Here is a tiny trained network, its code and every weight. The questions are about switching its units off for an input and a class, where a switched-off unit gives its printed mean instead of its output.

import numpy as np


def w(rows, s, z=0):
    codes = np.array(rows[::2]) - 128.0
    scale = np.full(codes.shape[1], s)
    scale[-1] = z or s
    return codes * scale


def f(y):
    return y / 2 * (1 + np.tanh(0.7978845608 * (y + 0.044715 * y**3)))


def log_softmax(a):
    a = a - a.max(-1, keepdims=True)
    return a - np.log(np.exp(a).sum(-1, keepdims=True))


def net(x, mask):
    res = np.array(x, float).reshape(1, 3) / 4 @ E
    y = f(res @ A[0][:, :-1].T + A[0][:, -1])
    res = res + np.where(mask, y, B[0][:, -1]) @ B[0][:, :-1]
    return log_softmax(res[-1] @ U[:, :-1].T + U[:, -1])


A, B = {}, {}
E = w([
[166,96,66,136,85,48,120,9,72,118],'x0',
[166,41,74,55,140,106,222,126,194,168],'x1',
[41,107,189,87,37,81,96,124,90,200],'x2',
],0.011)
A[0] = w([
[64,198,194,190,115,149,45,153,76,101,217],'N0',
[91,137,142,121,93,110,87,102,100,136,76],'N1',
[203,138,70,157,237,182,175,157,180,54,225],'N2',
[170,170,121,192,122,108,95,74,69,61,133],'N3',
[204,133,74,151,213,197,180,169,199,68,52],'N4',
[183,167,92,178,140,129,107,83,106,55,136],'N5',
[165,51,94,105,80,53,115,29,83,143,174],'N6',
[180,51,53,65,171,87,216,91,184,141,18],'N7',
[104,218,200,144,204,235,116,250,199,107,68],'N8',
[156,139,70,136,205,174,161,148,179,74,193],'N9',
[25,106,193,77,28,54,70,119,69,219,64],'N10',
[138,174,105,179,163,105,84,64,72,50,149],'N11',
[122,164,171,134,167,210,124,205,154,127,186],'N12',
[51,247,237,219,87,181,3,174,39,87,48],'N13',
[58,69,152,22,77,127,199,190,191,238,117],'N14',
[145,87,66,100,60,40,139,21,91,141,2],'N15',
[97,186,184,140,181,213,140,232,184,133,206],'N16',
[189,56,65,56,144,107,205,100,179,145,158],'N17',
[48,114,170,128,49,69,82,99,77,209,41],'N18',
[30,38,183,2,76,117,208,234,233,245,99],'N19',
[198,21,53,45,155,90,232,128,190,165,139],'N20',
[93,150,145,133,73,92,82,100,98,145,75],'N21',
[179,160,92,189,160,114,103,85,103,61,143],'N22',
[218,163,53,165,230,177,171,159,197,71,86],'N23',
[128,178,166,161,167,196,130,216,152,91,80],'N24',
[45,127,197,80,26,74,82,106,57,232,144],'N25',
[183,60,58,58,149,104,206,96,180,150,187],'N26',
[100,147,151,147,85,81,77,84,80,154,61],'N27',
[200,137,76,156,219,198,201,168,183,67,51],'N28',
[207,37,57,49,153,95,229,89,203,173,12],'N29',
[163,173,99,209,138,139,94,60,95,46,132],'N30',
[197,149,95,207,154,133,109,84,97,56,138],'N31',
[97,186,206,157,212,249,113,250,190,103,71],'N32',
[98,97,146,74,106,125,154,182,159,172,153],'N33',
[221,136,57,170,226,200,190,171,213,41,56],'N34',
[46,75,205,6,94,156,178,230,208,229,97],'N35',
],0.0053,0.0074)
B[0] = w([
[156,186,80,160,68,80,175,68,150,76,252],'N0',
[134,157,121,134,133,103,148,114,125,101,143],'N1',
[171,203,72,170,53,87,158,53,158,59,243],'N2',
[180,82,140,182,107,186,71,109,189,164,173],'N3',
[83,103,167,74,169,99,147,175,82,160,188],'N4',
[184,79,113,186,108,193,73,109,193,172,166],'N5',
[141,163,102,150,95,104,150,89,142,97,220],'N6',
[154,218,45,159,56,64,208,65,139,37,177],'N7',
[161,202,70,154,60,78,168,52,138,48,232],'N8',
[161,170,88,153,78,96,146,82,148,87,205],'N9',
[105,181,110,112,114,61,204,115,93,78,222],'N10',
[184,85,130,188,115,181,69,105,191,174,180],'N11',
[76,137,165,76,165,79,178,161,76,136,219],'N12',
[43,111,187,37,204,66,200,201,40,159,249],'N13',
[162,52,146,165,158,204,51,137,163,193,212],'N14',
[13,122,210,5,227,28,231,233,2,161,177],'N15',
[61,140,171,60,174,49,203,179,59,140,254],'N16',
[92,133,163,101,158,96,159,155,99,135,211],'N17',
[142,209,71,135,92,62,196,86,114,57,187],'N18',
[160,32,139,170,156,208,52,136,189,218,237],'N19',
[92,153,155,85,154,72,182,157,78,123,230],'N20',
[133,163,97,126,114,93,144,118,118,91,155],'N21',
[181,85,122,193,116,191,59,104,196,163,169],'N22',
[94,144,146,95,139,82,172,140,87,129,202],'N23',
[131,175,118,122,114,91,163,107,116,102,186],'N24',
[96,137,142,87,153,92,167,163,84,124,245],'N25',
[94,100,166,93,171,132,116,177,94,160,222],'N26',
[155,167,90,155,84,84,154,76,137,89,158],'N27',
[86,97,161,85,183,121,147,179,88,153,189],'N28',
[154,237,58,152,45,32,218,53,119,28,192],'N29',
[188,79,126,184,117,194,73,115,196,172,176],'N30',
[186,82,117,187,105,203,62,103,197,167,173],'N31',
[155,214,70,153,58,78,178,63,132,56,235],'N32',
[132,79,144,141,144,177,75,131,148,164,175],'N33',
[73,103,177,72,182,95,148,185,65,156,207],'N34',
[153,36,155,166,162,207,51,148,179,219,221],'N35',
],0.0069,0.011)
U = w([
[187,221,15,183,11,97,152,11,155,23,142],'0',
[27,107,231,27,243,97,153,250,43,173,35],'1',
[226,2,157,234,156,247,1,121,254,241,253],'2',
],0.0084,0.0013)

Each question gives the input, the list of numbers given to net, and the class t.
The units are the neurons (one row each of A and B). Each row of codes is followed by its name. A weight is (code - 128) times the scale printed after its matrix; where a second scale follows, it is the last column's (A, B and U).
mask holds one flag per neuron, in row order. A switched-off neuron (its flag False) gives its mean, the last column of its row in B, instead of its output. The means were averaged over made-up inputs and are rounded, as every weight is.
A unit's drop is (log p(t) with every unit on - log p(t) with that unit switched off) / (log p(t) with every unit on - log p(t) with every unit switched off).
The circuit of an input: a set's keep is (log p(t) with only the set's units on - log p(t) with every unit switched off) / (log p(t) with every unit on - log p(t) with every unit switched off). Starting from the 12 units with the biggest drops (on a tie, the unit counted first), units are removed one at a time, each time the one whose removal leaves the highest keep (on an exact tie, the one counted first), for as long as the keep stays at least 0.8.
circuit, biggest first: the units of the circuit, biggest drop first
unit that matters most: the unit with the biggest drop
top k neurons: the k neurons with the biggest drops, biggest first
drop when u is switched off: that unit's drop, to one decimal
input [7,7,5], class 1: circuit, biggest first -> (N15)
input [-7,1,4], class 2: circuit, biggest first -> (N19, N35)
input [-6,-3,-4], class 0: top 2 neurons -> (N8, N32)
input [-6,-1,-8], class 0: top 2 neurons -> (N2, N8)
input [-4,0,-4], class 0: top 4 neurons -> (N2, N13, N8, N32)
input [-8,-1,-5], class 0: top 3 neurons -> (N8, N32, N2)
input [-6,0,-5], class 0: top 4 neurons -> (N2, N8, N32, N13)
input [-2,0,0], class 0: top 3 neurons -> (N13, N15, N34)
input [0,3,-5], class 1: top 4 neurons -> (N34, N0, N8, N32)
input [-1,1,-4], class 1: top 2 neurons -> (N0, N34)
input [6,4,1], class 1: top 2 neurons -> (N15, N2)
input [-7,0,-2], class 0: top 2 neurons -> (N8, N32)
input [-2,2,-5], class 1: drop when N2 is switched off -> 0.0
input [-3,-2,0], class 0: drop when N15 is switched off -> 0.2
input [7,6,3], class 1: drop when N15 is switched off -> 1.7
input [-2,7,-7], class 1: unit that matters most -> N34
